neze: [211 208 127 115 149 132 135 156]
ged: [ 84 141 147  98 136 121 145 133]
Tubaf: [191  87  96 122 126 118 125 123]
Mimog: [177 133 118 114 108 135 116 157]
gel: [174 107  88 170 124 113 128 143]
chg neze: [211 208 127 115 149 132 135 157]
7, [156]
size: [174 107  88 170]
4
size: [177 133]
2
size: [177]
1

zema: [ 87 110  73 182]
kozem: [ 96 165 117  85]
zoli: [162 115  76  91]
mav: [162 115  76 210]
chg zoli: [161 115  76  91]
0, [162]
chg zema: [ 87 110  73 181]
3, [182]
chg mav: [163 115  76 210]
0, [162]
size: [162 115]
2
chg zema: [ 87 110  72 182]
2, [73]

kodo: [ 74  76 104  96  93 102]
gor: [142  52 128 132 122 136]
Liso: [113 157 128 102 130 122]
ralaf: [108 125 143 137 123 177]
gifi: [130 154 146 136 126 180]
lif: [152 142 133 161 164 154]
Divin: [ 96 119 132 116 115 151]
Gez: [107 103 126  87 136 113]
pode: [ 95 138 141 122 131 156]
pap: [ 92  94 105 113 106 136]
size: [108 125]
2
size: [ 92  94 105 113 106]
5
chg Divin: [ 96 119 132 116 115 150]
5, [151]
size: [152 142]
2

tosuk: [143 134 115 129 102 135  93 120 171 113 137 148  98 110 136 103 122 117
 127 116 138 144 142 107 150 169 103  95 100 114  96 118  69 120 107 162
 144 154 135]
mina: [143 130 115 129 113 135  95 120 158 103 137 148 118 111 125 103 122 117
 118 145 151 144 142 123 125 152 116 130 137 126 138 110 122 120 109 129
 144 137 137]
Mufan: [143 130 115 129 113 135  81 117 158 113 137 145 118 143 136 103 122 117
 118 127 151 144 142 123 125 107 116 116 109 128 130 118 122 120 135 129
 144 128 135]
gunav: [143 130 115 129 113 135 102 120 158 105 137 148 118 110 136 103 122 117
 118 127 153 144 142 123 125 177 116 116 136 126 128 104 122 120 109 129
 155 144 139]
Peveg: [144  79 115 129 113 108  95 120 158 113 137 148 138 123 111 128 132 123
 118 127 151 136 128 131 120  60 116 148 109 126 152 118  95 122 108 129
 144  99 135]
size: [143 130 115 129 113 135]
6
chg gunav: [143 130 115 129 113 135 102 119 158 105 137 148 118 110 136 103 122 117
 118 127 153 144 142 123 125 177 116 116 136 126 128 104 122 120 109 129
 155 144 139]
7, [120]
size: [143 134 115 129 102 135  93 120 171 113 137 148]
12
chg Peveg: [144  79 115 129 113 108  95 120 158 113 137 148 138 123 111 128 132 123
 118 127 151 136 128 131 120  60 116 148 109 126 151 118  95 122 108 129
 144  99 135]
30, [152]
size: [143 130 115 129 113]
5
chg tosuk: [143 135 115 129 102 135  93 120 171 113 137 148  98 110 136 103 122 117
 127 116 138 144 142 107 150 169 103  95 100 114  96 118  69 120 107 162
 144 154 135]
1, [134]
size: [143 130 115 129 113 135  95 120]
8

muv: [130  51 194 138 118 108 164]
Fofi: [178  74 169 159  81 137 123]
Goseg: [ 98 142 139  98 171  91 154]
serat: [111 109 154 112 148 148 147]
zet: [124 128 144  98 151  91 163]
das: [160 155 138 123  99 104  87]
size: [111 109 154 112 148 148]
6
size: [111 109 154 112]
4
size: [111 109 154]
3
size: [160 155 138 123]
4

kazos: [109  86 130  61 100 150 138 128]
teber: [133  98 120 160 107  84 147 114]
gop: [122 139 105 159  95  78 138 130]
Kedog: [116 118 116 206 121  77 132 121]
tinun: [127 109 133  42  76 160 102 125]
chg gop: [122 139 105 159  94  78 138 130]
4, [95]
size: [122 139 105 159]
4
chg gop: [122 139 106 159  95  78 138 130]
2, [105]

saza: [ 58 212  60  63]
bezaf: [122  75  97  69]
Numos: [130  84 129 167]
lud: [201 178  47  74]
golov: [158 119  69  99]
pipu: [185 139 199  42]
rerur: [205  62 161 109]
size: [201 178]
2
size: [122  75  97]
3

mus: [152 191 211 194 154 148 157 166 191 183 165 110]
Toli: [124 141 164 155 115  79  84 121 155 154 128 110]
Meda: [117 107  86 114 114  79  78  99 108  87 100 148]
size: [124 141]
2
chg Meda: [117 107  86 114 114  79  78  99 108  87 100 149]
11, [148]
chg mus: [152 191 211 194 154 148 156 166 191 183 165 110]
6, [157]
chg Meda: [117 107  86 114 114  79  78  99 108  87 100 147]
11, [148]

bida: [162 115 169 193]
Zipe: [165  83 117 120]
bori: [127 159 128 121]
tarud: [105 117 148 124]
dubar: [123 168 124 116]
busaf: [165  83 117 157]
chg Zipe: [166  83 117 120]
0, [165]
chg bori: [127 160 128 121]
1, [159]
chg dubar: [123 167 124 116]
1, [168]
size: [165  83 117]
3

Ful: [164 150 130 169 188]
dus: [187 111 125 170 207]
maba: [164 119 127 190 193]
meki: [180 107 126 152 184]
bilel: [173 123 132 160 164]
size: [164 150 130 169]
4
size: [173 123 132 160]
4

soz: [107  88 124 126 134 127 173 207 138 184 118 133 188 103 122 194  91 132
 154 111 115  96 154 126  89  97 148 139 191 193 179 144 190 139 124 180
 140  95  80 109 101 165 156 140 139 128 134 181 113 102 162  82 119 100
  89 150 113 168 175 160 122 101 177]
movi: [101 103 161 118 126 154  89  96 144 112 136  95 106 144  88  95 102  90
  96 121 141  97 116 134  87 118 117  86  99 102  89 120  85 127 135 107
 145 110 100 112 111 104 108 113 121 106 104 104 134 146  96  99 109 140
 104  84 133 113  94 165 126 134  94]
zul: [161 122 126 137 113 123 161 172 128 142 144 117 153 130 118 165 135 151
 167 115 143 131 170 105 142 152 169 158 163 165 162 122 167 109 104 163
 124 140 130 124 129 156 162 107 126 173 123 183 118  82 166 135 133 108
 131 164  92 168 172 104 128 126 184]
ponem: [118  90 147 117 111 146 147 148 117 151 134 100 145 149  86 162  98 120
 129 120 139  90 150 124  91 114 141 132 137 162 154 119 163 159 146 166
 130 100  85 106 116 159 170 111 136 136 118 170 161 165 154  98 103 151
  94 135 134 142 161 143 115 143 164]
val: [117  92  94 130 140 108 177 182 123 171 120 152 177 130 159 188 103 140
 138 107 115 112 139 106 104 105 141 150 174 181 181 133 205 185 143 170
 119  96  89 115 111 181 187 140 144 133 155 176 166 168 181  96 128 146
  94 150 165 152 192 111 113 138 182]
tevat: [ 91 102 106 138 152 110  91 112 153 113 124 143 113 132 156  97 106  89
  88 104 120 112  91 111  88 113 104  79 112  99  88 135 103 132 130  92
 144 113  97 113 102 103 107 140 115  87 128  94 130 137  92  96 129 131
 103  76 155 105 104 134 122 123  91]
zegu: [138 167 134 117 114 134 111  91 116 105 126 103 102 145  97 104 151 135
 117 153 132 141 113 149 153 137 110 134  95 105 114 120 101 134 136 108
 124 150 165 142 153 116 127 108 135 122 112 111 145 170 115 163 121 147
 163 128 132 103 104 125 130 145  99]
mubik: [134  98 111 126 126 113 146 151 129 129 134  96 142 158  99 147 114 131
 143  98 136 106 149  91 116 135 151 137 149 149 148 110 153 161 127 142
 132 116 108 104 107 155 180  88 129 148 109 168 176 171 161 111 115 165
 110 138 143 150 162  96 112 166 166]
Fuful: [119 112 109 133 143 107 115 125 142 119 125 127 131 141 139 119 124 113
 119 109 123 123 122 105 110 128 130 107 127 124 110 122 122 139 123 106
 132 125 116 127 112 124 141 117 120 116 126 128 137 136 121 116 132 133
 121 104 141 129 134 108 125 131 123]
zatas: [109  67 166 144 129 160 131 124 120 151 152 157 132 129 155 145  79  92
 112 114 153  96 149 120  68 120 149 104 126 144 127 147 139 108 134 161
 125  83  55 109 109 144 134 158 122 133 153 148 113  90 134  76 132 110
  68 106 109 145 146 148 125 119 162]
chg ponem: [118  90 147 117 111 146 147 148 117 151 134 100 145 149  86 162  98 120
 129 120 139  90 150 124  91 114 141 132 137 162 154 119 163 159 146 166
 130 100  85 106 116 159 170 111 136 135 118 170 161 165 154  98 103 151
  94 135 134 142 161 143 115 143 164]
45, [136]
chg zul: [161 122 126 137 113 123 161 172 128 142 144 117 153 130 118 165 135 151
 167 115 143 131 170 105 142 152 169 158 163 165 162 122 166 109 104 163
 124 140 130 124 129 156 162 107 126 173 123 183 118  82 166 135 133 108
 131 164  92 168 172 104 128 126 184]
32, [167]
chg movi: [101 103 161 118 126 154  89  96 144 113 136  95 106 144  88  95 102  90
  96 121 141  97 116 134  87 118 117  86  99 102  89 120  85 127 135 107
 145 110 100 112 111 104 108 113 121 106 104 104 134 146  96  99 109 140
 104  84 133 113  94 165 126 134  94]
9, [112]
chg zatas: [109  67 166 144 129 160 131 124 120 151 152 157 132 129 155 145  79  92
 112 114 153  96 149 120  68 120 149 104 126 144 127 147 139 108 134 160
 125  83  55 109 109 144 134 158 122 133 153 148 113  90 134  76 132 110
  68 106 109 145 146 148 125 119 162]
35, [161]
chg movi: [101 103 161 118 126 154  89  96 144 112 136  95 106 144  88  95 102  90
  96 121 141  97 116 134  87 118 117  86  99 102  89 120  85 127 135 107
 145 110 100 112 111 104 108 113 121 106 104 104 134 146  96  99 109 140
 104  84 133 113  94 165 126 134  93]
62, [94]
size: [118  90 147 117 111 146 147]
7
chg val: [117  92  94 130 140 108 177 182 123 171 120 152 177 130 159 188 103 140
 138 107 115 113 139 106 104 105 141 150 174 181 181 133 205 185 143 170
 119  96  89 115 111 181 187 140 144 133 155 176 166 168 181  96 128 146
  94 150 165 152 192 111 113 138 182]
21, [112]

leva: [166 100 138 108 136 155 144 152]
sed: [ 91 158 173 103 128 136 124 138]
Sil: [112  67 129 115 121 130 127 169]
sogar: [ 95 100 196 112 135 107 123 118]
size: [166 100 138 108 136]
5
size: [112  67 129 115 121 130 127 169]
8
size: [ 91 158 173]
3
size: [ 91 158]
2

